Below are the code and all the weights of a small trained network. Each question names an input and a target symbol and asks about switching units off, where a switched-off unit gives its printed mean instead of its output.

import numpy as np


def w(rows, s, z=0):
    codes = np.array(rows[::2]) - 128.0
    scale = np.full(codes.shape[1], s)
    scale[-1] = z or s
    return codes * scale


def norm(h):
    return h / np.sqrt((h * h).mean(-1, keepdims=True) + 1e-5)


def f(y):
    return y / 2 * (1 + np.tanh(0.7978845608 * (y + 0.044715 * y**3)))


def softmax(a):
    e = np.exp(a - a.max(-1, keepdims=True))
    return e / e.sum(-1, keepdims=True)


def log_softmax(a):
    a = a - a.max(-1, keepdims=True)
    return a - np.log(np.exp(a).sum(-1, keepdims=True))


def net(x, mask):
    ids = ['βδεμπτω'.index(c) for c in x.split()]
    T = len(ids)
    res = E[ids] + P[:T]
    r = norm(res)
    for j in range(2):
        rows = slice(3 * j, 3 * j + 3)
        q, k, v = (r @ M[0][rows].T for M in (Q, K, V))
        z = softmax(np.where(np.tri(T) > 0, q @ k.T / 3**0.5, -1e9)) @ v
        o = O[0][rows]
        res = res + np.where(mask[j], z, o[:, -1]) @ o[:, :-1]
    y = f(norm(res) @ A[0][:, :-1].T + A[0][:, -1])
    res = res + np.where(mask[2:26], y, B[0][:, -1]) @ B[0][:, :-1]
    return log_softmax(norm(res)[-1] @ U[:, :-1].T + U[:, -1])


Q, K, V, O, A, B = {}, {}, {}, {}, {}, {}
E = w([
[129,127,158,1],'β',
[171,169,129,46],'δ',
[246,158,82,106],'ε',
[175,20,109,95],'μ',
[167,26,103,89],'π',
[60,132,114,68],'τ',
[137,176,90,128],'ω',
],0.0052)
P = w([
[93,138,156,193],'0',
[118,138,93,107],'1',
[159,85,66,113],'2',
[188,46,64,74],'3',
[162,3,146,99],'4',
[183,88,148,45],'5',
[149,132,110,146],'6',
],0.0063)
Q[0] = w([
[105,202,143,42],'head 0',
[127,168,231,95],'head 0',
[124,188,50,129],'head 0',
[122,130,170,233],'head 1',
[112,140,254,166],'head 1',
[199,136,122,114],'head 1',
],0.0092)
K[0] = w([
[95,22,116,207],'head 0',
[145,15,2,128],'head 0',
[91,96,241,186],'head 0',
[108,95,88,47],'head 1',
[106,75,12,60],'head 1',
[34,122,146,179],'head 1',
],0.0075)
V[0] = w([
[105,194,103,141],'head 0',
[165,125,116,105],'head 0',
[127,84,87,153],'head 0',
[182,168,186,44],'head 1',
[248,126,88,165],'head 1',
[96,228,93,189],'head 1',
],0.012)
O[0] = w([
[149,96,168,42,59],'head 0',
[184,218,113,118,164],'head 0',
[160,92,127,181,134],'head 0',
[165,210,170,82,125],'head 1',
[254,106,137,162,2],'head 1',
[100,50,208,128,89],'head 1',
],0.0086,0.004)
A[0] = w([
[171,127,152,226,135],'neuron 0',
[131,133,54,213,178],'neuron 1',
[168,132,117,121,103],'neuron 2',
[98,254,194,88,215],'neuron 3',
[182,107,142,187,124],'neuron 4',
[131,92,114,224,137],'neuron 5',
[61,115,116,129,120],'neuron 6',
[96,179,138,144,101],'neuron 7',
[132,108,69,118,189],'neuron 8',
[146,183,167,104,151],'neuron 9',
[51,162,133,121,66],'neuron 10',
[160,126,124,98,136],'neuron 11',
[212,164,123,121,109],'neuron 12',
[212,114,126,205,186],'neuron 13',
[115,144,184,117,121],'neuron 14',
[229,68,159,149,44],'neuron 15',
[128,126,104,159,102],'neuron 16',
[189,54,218,192,113],'neuron 17',
[43,157,46,116,254],'neuron 18',
[121,195,214,90,133],'neuron 19',
[202,121,143,169,66],'neuron 20',
[145,108,106,175,145],'neuron 21',
[136,89,110,85,132],'neuron 22',
[75,123,84,80,144],'neuron 23',
],0.0091,0.0029)
B[0] = w([
[90,232,117,133,152],'neuron 0',
[105,181,36,102,182],'neuron 1',
[125,157,168,150,136],'neuron 2',
[222,99,148,70,212],'neuron 3',
[94,239,109,151,151],'neuron 4',
[104,118,79,45,150],'neuron 5',
[133,185,193,156,161],'neuron 6',
[154,123,147,142,135],'neuron 7',
[86,180,127,113,168],'neuron 8',
[146,98,110,78,149],'neuron 9',
[157,178,121,152,163],'neuron 10',
[139,125,164,122,140],'neuron 11',
[144,162,168,127,171],'neuron 12',
[32,254,137,161,195],'neuron 13',
[150,56,83,156,131],'neuron 14',
[107,186,163,150,164],'neuron 15',
[74,169,92,142,130],'neuron 16',
[21,149,164,154,158],'neuron 17',
[101,237,161,146,254],'neuron 18',
[217,11,71,66,159],'neuron 19',
[136,208,157,129,150],'neuron 20',
[79,158,88,133,144],'neuron 21',
[98,137,154,113,142],'neuron 22',
[130,201,171,128,186],'neuron 23',
],0.0053,0.0071)
U = w([
[85,189,160,65,253],'β',
[180,185,138,20,127],'δ',
[244,197,248,224,66],'ε',
[164,145,15,180,66],'μ',
[164,141,2,181,52],'π',
[82,98,152,127,90],'τ',
[219,43,134,112,118],'ω',
],0.006,0.0038)

Each question gives the input, a string of symbols that net reads in full, and the target symbol t.
The units are the heads (3 rows each of Q, K, V and O) and the neurons (one row each of A and B). Each row of codes is followed by its name. A weight is (code - 128) times the scale printed after its matrix; where a second scale follows, it is the last column's (O, A, B and U).
mask holds one flag per unit, heads first, then neurons. A switched-off unit (its flag False) gives its mean, the last column of its rows in O or B, instead of its output. The means were averaged over made-up inputs and are rounded, as every weight is.
A unit's drop is (log p(t) with every unit on - log p(t) with that unit switched off) / (log p(t) with every unit on - log p(t) with every unit switched off).
The circuit of an input: a set's keep is (log p(t) with only the set's units on - log p(t) with every unit switched off) / (log p(t) with every unit on - log p(t) with every unit switched off). Starting from the 12 units with the biggest drops (on a tie, the unit counted first), units are removed one at a time, each time the one whose removal leaves the highest keep (on an exact tie, the one counted first), for as long as the keep stays at least 0.8.
circuit, biggest first: the units of the circuit, biggest drop first
heads that matter: for each layer, one digit per head in row order, 1 if its drop is at least 0.15 and else 0, layers parted by /
drop of u: that unit's drop, to one decimal
input ε ω ε ω β μ, target ε: circuit, biggest first => head 1
input δ τ π δ ω τ ε, target ω: heads that matter => 01
input ω τ τ ε ε ε τ, target τ: circuit, biggest first => head 1; neuron 18
input ω μ β ω ε, target τ: heads that matter => 01
input ε β β ω, target ε: heads that matter => 01
input δ τ π β π μ, target ω: heads that matter => 01
input δ ω β τ μ, target ω: heads that matter => 10
input ε ω ε μ, target ε: heads that matter => 01
input δ τ μ τ δ, target ω: heads that matter => 01
input ω δ δ τ δ, target τ: heads that matter => 01
input ε δ β τ τ β, target ε: heads that matter => 01
input ω ω π β ε τ μ, target τ: heads that matter => 01
input ω μ β ω δ μ ω, target τ: heads that matter => 11
input ω ω β δ π τ, target τ: circuit, biggest first => head 1
input ε τ π ω, target ε: drop of head 0 => 0.1
input ε ε μ ω ε, target ε: drop of head 1 => 0.6
input ε β δ, target ε: drop of head 1 => 0.9
